Below are the code and all the weights of a small trained network. Each question names an input and a class and asks about switching units off, where a switched-off unit gives its printed mean instead of its output.

import numpy as np


def w(rows, s, z=0):
    codes = np.array(rows[::2]) - 128.0
    scale = np.full(codes.shape[1], s)
    scale[-1] = z or s
    return codes * scale


def f(y):
    return y / 2 * (1 + np.tanh(0.7978845608 * (y + 0.044715 * y**3)))


def log_softmax(a):
    a = a - a.max(-1, keepdims=True)
    return a - np.log(np.exp(a).sum(-1, keepdims=True))


def net(x, mask):
    res = np.array(x, float).reshape(1, 5) / 4 @ E
    y = f(res @ A[0][:, :-1].T + A[0][:, -1])
    res = res + np.where(mask, y, B[0][:, -1]) @ B[0][:, :-1]
    return log_softmax(res[-1] @ U[:, :-1].T + U[:, -1])


A, B = {}, {}
E = w([
[125,211,87,130,129,52,149,75,161,56,104],'x0',
[190,153,80,162,86,101,108,152,250,113,158],'x1',
[19,196,174,234,123,54,166,215,89,134,168],'x2',
[127,143,158,65,108,1,103,164,133,213,108],'x3',
[123,77,149,201,227,59,53,61,156,159,207],'x4',
],0.009)
A[0] = w([
[113,50,202,144,187,159,61,137,87,184,134,255],'n0',
[189,58,162,4,101,177,87,119,145,197,85,137],'n1',
[140,130,115,115,125,59,115,139,218,167,153,190],'n2',
[159,127,86,152,134,153,116,76,187,127,104,232],'n3',
[85,157,129,125,101,134,179,188,138,89,103,191],'n4',
[90,157,205,116,143,37,111,157,127,145,100,157],'n5',
[185,121,64,142,54,208,194,116,121,46,66,222],'n6',
[170,77,107,86,143,194,98,74,127,117,108,177],'n7',
[103,144,132,94,59,148,176,190,47,140,76,207],'n8',
[79,120,204,96,110,154,254,192,87,123,101,139],'n9',
],0.0095,0.0023)
B[0] = w([
[63,85,188,134,242,110,129,85,124,92,117,227],'n0',
[85,146,240,115,221,61,179,27,130,115,90,254],'n1',
[144,99,140,187,96,92,58,139,218,103,207,222],'n2',
[159,67,152,181,169,173,135,151,145,22,113,200],'n3',
[151,171,106,55,73,183,185,96,112,196,81,186],'n4',
[82,252,73,193,106,77,180,80,162,163,126,209],'n5',
[206,168,145,45,118,128,243,79,118,112,113,252],'n6',
[190,51,57,101,164,254,189,88,181,77,44,222],'n7',
[15,82,168,88,59,151,99,197,47,187,211,229],'n8',
[102,65,71,100,103,195,154,246,24,135,178,221],'n9',
],0.0081,0.012)
U = w([
[100,190,175,170,170,39,127,62,153,144,107,253],'0',
[128,162,107,97,44,155,189,153,66,188,89,127],'1',
[83,44,189,150,164,156,57,184,79,125,149,95],'2',
[228,97,162,102,184,211,198,88,186,80,18,159],'3',
[230,116,54,158,47,120,2,184,214,140,172,4],'4',
],0.0088,0.0028)

Each question gives the input, the list of numbers given to net, and the class t.
The units are the neurons (one row each of A and B). Each row of codes is followed by its name. A weight is (code - 128) times the scale printed after its matrix; where a second scale follows, it is the last column's (A, B and U).
mask holds one flag per neuron, in row order. A switched-off neuron (its flag False) gives its mean, the last column of its row in B, instead of its output. The means were averaged over made-up inputs and are rounded, as every weight is.
A unit's drop is (log p(t) with every unit on - log p(t) with that unit switched off) / (log p(t) with every unit on - log p(t) with every unit switched off).
The circuit of an input: a set's keep is (log p(t) with only the set's units on - log p(t) with every unit switched off) / (log p(t) with every unit on - log p(t) with every unit switched off). Starting from all 10 units, units are removed one at a time, each time the one whose removal leaves the highest keep (on an exact tie, the one counted first), for as long as the keep stays at least 0.8.
units of the circuit, in order: the units of the circuit, biggest drop first
top k neurons: the k neurons with the biggest drops, biggest first
drop when u is switched off: that unit's drop, to one decimal
input [7,8,-1,8,-7], class 4: units of the circuit, in order -> n2
input [7,5,0,2,-1], class 4: units of the circuit, in order -> n1, n2
input [-6,5,1,-4,3], class 2: top 3 neurons -> n6, n7, n1
input [-4,8,-3,4,2], class 0: units of the circuit, in order -> n1, n2
input [4,-1,2,-2,-1], class 1: units of the circuit, in order -> n1, n0
input [-3,-4,-4,8,-4], class 2: top 3 neurons -> n8, n9, n6
input [-2,-4,-2,3,-3], class 2: top 2 neurons -> n6, n8
input [7,8,6,1,3], class 4: units of the circuit, in order -> n1, n2
input [-6,0,8,-2,8], class 0: top 3 neurons -> n5, n9, n8
input [8,4,8,3,-3], class 1: top 2 neurons -> n4, n1
input [-3,8,1,7,-1], class 4: top 2 neurons -> n2, n0
input [2,-3,4,-5,1], class 1: drop when n3 is switched off -> 0.3
input [-3,7,-4,8,3], class 0: drop when n1 is switched off -> 2.2
input [-5,-4,4,6,6], class 0: units of the circuit, in order -> n5
input [-2,1,2,2,-3], class 1: drop when n5 is switched off -> 0.0
